Rows made from a few directions (up to rounding), then cut rows with their ends:
From 3 directions:
[[-45.3 -28.0  34.8 -14.2 -55.5 -27.9  44.3  25.9  36.5  11.5   2.4]
 [-17.2  15.3   0.5 -16.9 -41.9   8.6  18.6  40.0  47.1   9.7 -26.6]
 [-36.1 -77.7  26.8  19.7  17.9 -39.0  44.4 -21.5  -4.8  11.1  32.5]
 [-10.8 -39.6  20.0  12.3  16.0 -27.2  10.3 -28.7 -27.8  -1.9  31.1]
 [-47.8 -63.1  24.9   6.3 -13.8 -29.9  57.6  10.9  33.1  18.8   9.6]]
Cut rows and their ends:
[ 11.9  69.2 -16.5 -29.0 -49.6  33.4] -> [-17.9  47.1  39.5  -1.2 -43.3]
[ 20.2  50.2  -5.2 -16.9 -23.7  15.6] -> [-30.5   9.4  -6.1 -11.1 -12.1]

From 3 directions:
[[ -1.6  -0.9   6.8  -3.9 -10.6  -2.5   2.9 -10.3   3.8  -4.4  -4.7]
 [ 16.7  26.1  10.4 -52.9  25.5 -31.1 -20.7   6.2 -48.4 -25.6 -14.0]
 [ -0.3   0.7   4.7  -4.8  -4.9  -2.9   0.7  -6.2   0.1  -4.0  -3.5]
 [  0.6  -1.5  -2.1   4.6 -16.2   0.0   6.5   6.3   3.5   6.9  -0.1]
 [  7.6  11.6   6.8 -25.0   1.8 -15.9  -6.2   1.5 -20.3 -11.3  -8.5]]
Cut rows and their ends:
[ 14.3  26.8  21.9 -63.6  26.7 -35.2 -23.2 -13.8] -> [-47.5 -38.6 -20.7]
[ 5.9  6.6 -6.0 -6.6 13.7 -4.4 -6.4 14.9] -> [-14.6   1.0   2.1]
[-11.5 -20.5 -17.0  48.5 -12.0  28.2  14.9   8.7] -> [35.5 27.6 16.9]
[  8.7   6.1 -13.8   1.0  -2.1  -3.9   0.6  32.6] -> [-14.2  13.7   4.9]

From 2 directions:
[[  2.9   9.5  18.2  17.2  19.5  18.8  -0.3   8.4  -6.9   2.0  16.5]
 [ 27.7   4.4 -29.5  25.3  50.6 -11.6  21.8   3.0 -19.0  12.9   6.6]
 [-24.6   4.9  47.1  -8.2 -31.2  29.9 -21.9   5.3  12.2 -10.8   9.6]
 [-12.2   1.1  20.1  -6.3 -17.6  11.8 -10.5   1.4   6.8  -5.5   2.4]]
Cut rows and their ends:
[-17.0   9.2  46.2   3.7 -12.4  33.5 -16.8] -> [ 8.8  5.2 -7.1 16.8]
[ 3.0 14.7 30.2 25.6 27.7 30.1 -1.7] -> [13.0 -9.7  2.4 25.5]
[-35.7  -5.3  39.2 -31.9 -64.7  16.0 -28.3] -> [ -3.4  24.3 -16.6  -7.7]
[10.8  8.3  4.0 20.5 30.1 10.0  6.6] -> [  7.1 -11.0   5.5  14.1]
[-15.5 -10.0  -1.0 -26.2 -40.1  -9.9 -10.1] -> [ -8.3  14.7  -7.7 -16.7]
[-23.5  -0.9  31.8 -16.8 -38.5  16.2 -19.3] -> [  0.0  14.6 -10.7  -0.6]
[ -3.6  -6.9 -11.0 -13.4 -16.4 -12.4  -1.0] -> [ -6.0   5.9  -2.1 -11.9]

From 3 directions:
[[ -8.3 -21.8 -19.6  22.6 -25.4  15.1  -2.4 -21.8   8.2 -26.5   2.7]
 [ 10.8 -26.2 -11.0   9.6   0.9   5.1   2.4 -17.9  -0.6 -11.8  -1.8]
 [ 32.7 -57.6 -19.8  12.6  14.9   5.6   7.5 -36.0  -5.1 -17.6  -6.2]
 [ 35.0 -13.2  -7.9 -47.3  33.1 -17.1   6.5   4.0   2.6  20.7  -8.4]]
Cut rows and their ends:
[-25.9  19.2  -2.1   8.7 -27.3] -> [ 7.5 -6.3  6.1  9.0 -8.4  5.7]
[-22.1  14.9  10.5  26.8 -16.4] -> [ 7.9 -3.9  2.9 -3.9 -7.4  5.1]
[ -1.5  -0.5  -9.9 -10.2  -7.7] -> [ 0.6 -1.4 -0.4  8.5 -2.6  0.3]
[  0.6  12.3   5.2 -13.9   6.1] -> [-6.2 -0.1 10.9  0.5 10.7 -0.6]
[ -9.6 -11.1 -12.2  17.3 -20.4] -> [ 11.1  -2.5 -13.3   5.9 -18.5   2.7]
[ 0.1  8.3  5.9 -5.7  5.2] -> [-3.8  0.2  7.1 -1.8  7.2 -0.3]

From 2 directions:
[[ -8.4   2.5  -8.9  -8.2   5.9   4.3  11.8  -2.5   1.7  -2.0   4.2]
 [ 13.6   6.2   9.3   0.0   1.3  -9.1 -16.8   3.1   1.2  -7.9 -17.9]
 [-29.1 -15.3 -18.8   2.5  -4.9  19.8  35.4  -6.5  -3.4  19.0  40.2]]
Cut rows and their ends:
[ 1.0 -5.1  3.4  7.1 -5.7  0.5 -2.5  0.8 -2.1  5.3] -> [4.5]

From 2 directions:
[[  0.2  -8.5  20.3   6.4 -12.6  10.5  -2.3  15.3  20.0  28.7  14.7]
 [ -1.9  -3.5   6.4   0.1  -4.2   1.5  -1.8   0.7   8.4   5.4   5.0]
 [ -2.1 -22.6  51.6  13.7 -32.3  24.4  -7.2  33.5  53.6  68.4  38.0]]
Cut rows and their ends:
[-2.1 -2.2  3.2 -1.1 -2.2] -> [-0.3 -1.5 -2.0  5.4  0.6  2.7]
[  2.4  12.5 -27.3  -6.0  17.2] -> [-11.8   4.5 -15.0 -29.7 -33.8 -20.3]

From 2 directions:
[[-55.3  22.6   5.9  -6.7 -18.0  12.3  22.4  24.2 -53.0 -42.7  71.9]
 [-52.8  27.4  -6.2 -20.8 -13.4   4.9   4.9  34.8 -34.3 -36.7  64.1]
 [ 47.6 -25.7   7.6  21.1  11.5  -3.2  -1.6 -33.3  28.3  32.5 -57.1]
 [-20.0   8.3   1.9  -2.7  -6.4   4.3   7.8   9.0 -18.9 -15.4  26.0]]
Cut rows and their ends:
[ 23.0 -12.4   3.6  10.2   5.5  -1.6  -0.8 -16.1] -> [ 13.7  15.7 -27.6]
[-38.0  22.3  -9.7 -21.3  -8.0   0.5  -3.8  30.2] -> [-17.5 -24.6  44.2]
[16.7 -7.4 -0.8  3.3  5.1 -3.1 -5.4 -8.3] -> [ 14.6  12.6 -21.4]
[ 57.8 -32.4  11.7  28.7  13.1  -2.5   1.5 -42.9] -> [ 30.9  38.5 -68.4]

From 2 directions:
[[-12.3  23.5  11.5 -10.4  16.5  15.2 -23.7 -26.1  -3.9  -1.6   6.0]
 [-15.8  24.8  10.9 -12.5  16.5  16.6 -22.8 -27.0  -4.4   2.1   4.3]
 [-17.2  56.4  32.7 -18.6  43.2  33.9 -66.0 -64.8  -8.0 -19.8  22.9]
 [ -2.6   9.8   5.8  -3.0   7.6   5.8 -11.7 -11.3  -1.3  -3.9   4.2]]
Cut rows and their ends:
[-13.1 -12.1 -14.0  -4.7 -14.4] -> [ -3.9  26.8  16.9  -0.1  26.2 -16.6]
[ 34.8 -28.2  -5.4  22.8 -13.6] -> [-22.2  13.2  27.6   6.8 -24.3   6.9]
[-2.2  7.6  4.5 -2.4  5.9] -> [ 4.5 -9.0 -8.7 -1.1 -2.8  3.2]

From 2 directions:
[[ -8.1  -1.2   4.9  -6.4   9.3  -8.5 -11.5 -10.3  -4.2 -12.0  25.1]
 [  2.5   6.7   4.8  12.8   4.8  -7.6 -24.0 -13.3 -10.8 -11.2  41.5]
 [-11.8 -14.6  -5.7 -31.3  -2.1   8.4  39.4  18.5  18.5  12.9 -63.7]]
Cut rows and their ends:
[  6.7  10.4   5.4  21.5   3.8  -8.3 -31.8 -16.1] -> [-14.6 -12.4  53.0]
[ 1.8 -3.4 -4.8 -5.0 -6.6  7.9 18.8 12.0] -> [  8.1  11.5 -34.6]
[ -9.3  -5.6   1.4 -14.5   5.6  -2.9   5.2  -0.9] -> [ 3.2 -3.8 -4.0]
[-3.3 -0.9  1.6 -3.2  3.3 -2.8 -3.0 -3.2] -> [-1.0 -3.9  7.1]
[ 6.9  2.1 -3.1  7.2 -6.6  5.5  5.2  6.1] -> [  1.6   7.7 -13.2]

From 2 directions:
[[-26.5 -37.2 -30.0  -6.7  18.5  17.6  -0.1   5.3 -14.6  10.6  -4.9]
 [ 16.3  32.5  -2.7  -7.5  15.4  54.0   9.8 -10.6   7.0  20.3 -32.3]
 [ 22.0  42.4  -0.4  -8.4  16.7  63.0  11.8 -13.2   9.8  23.3 -38.2]]
Cut rows and their ends:
[38.2 59.4 30.5  2.6] -> [-10.5  13.6   6.0 -12.0  19.9   0.9 -14.2]
[-1.2  0.2 -5.3 -2.5] -> [ 5.9 13.1  1.8 -1.2 -1.0  5.6 -6.9]
[ 0.5 -6.2 15.9  8.5] -> [-19.8 -47.2  -7.1   5.2   1.7 -19.6  25.6]
[ 9.8 17.5  2.8 -2.1] -> [  3.7  18.9   3.9  -4.8   4.6   6.6 -12.0]
[ -3.9 -16.6  20.0  12.4] -> [-28.2 -72.2 -11.3   9.3   0.1 -29.4  40.0]
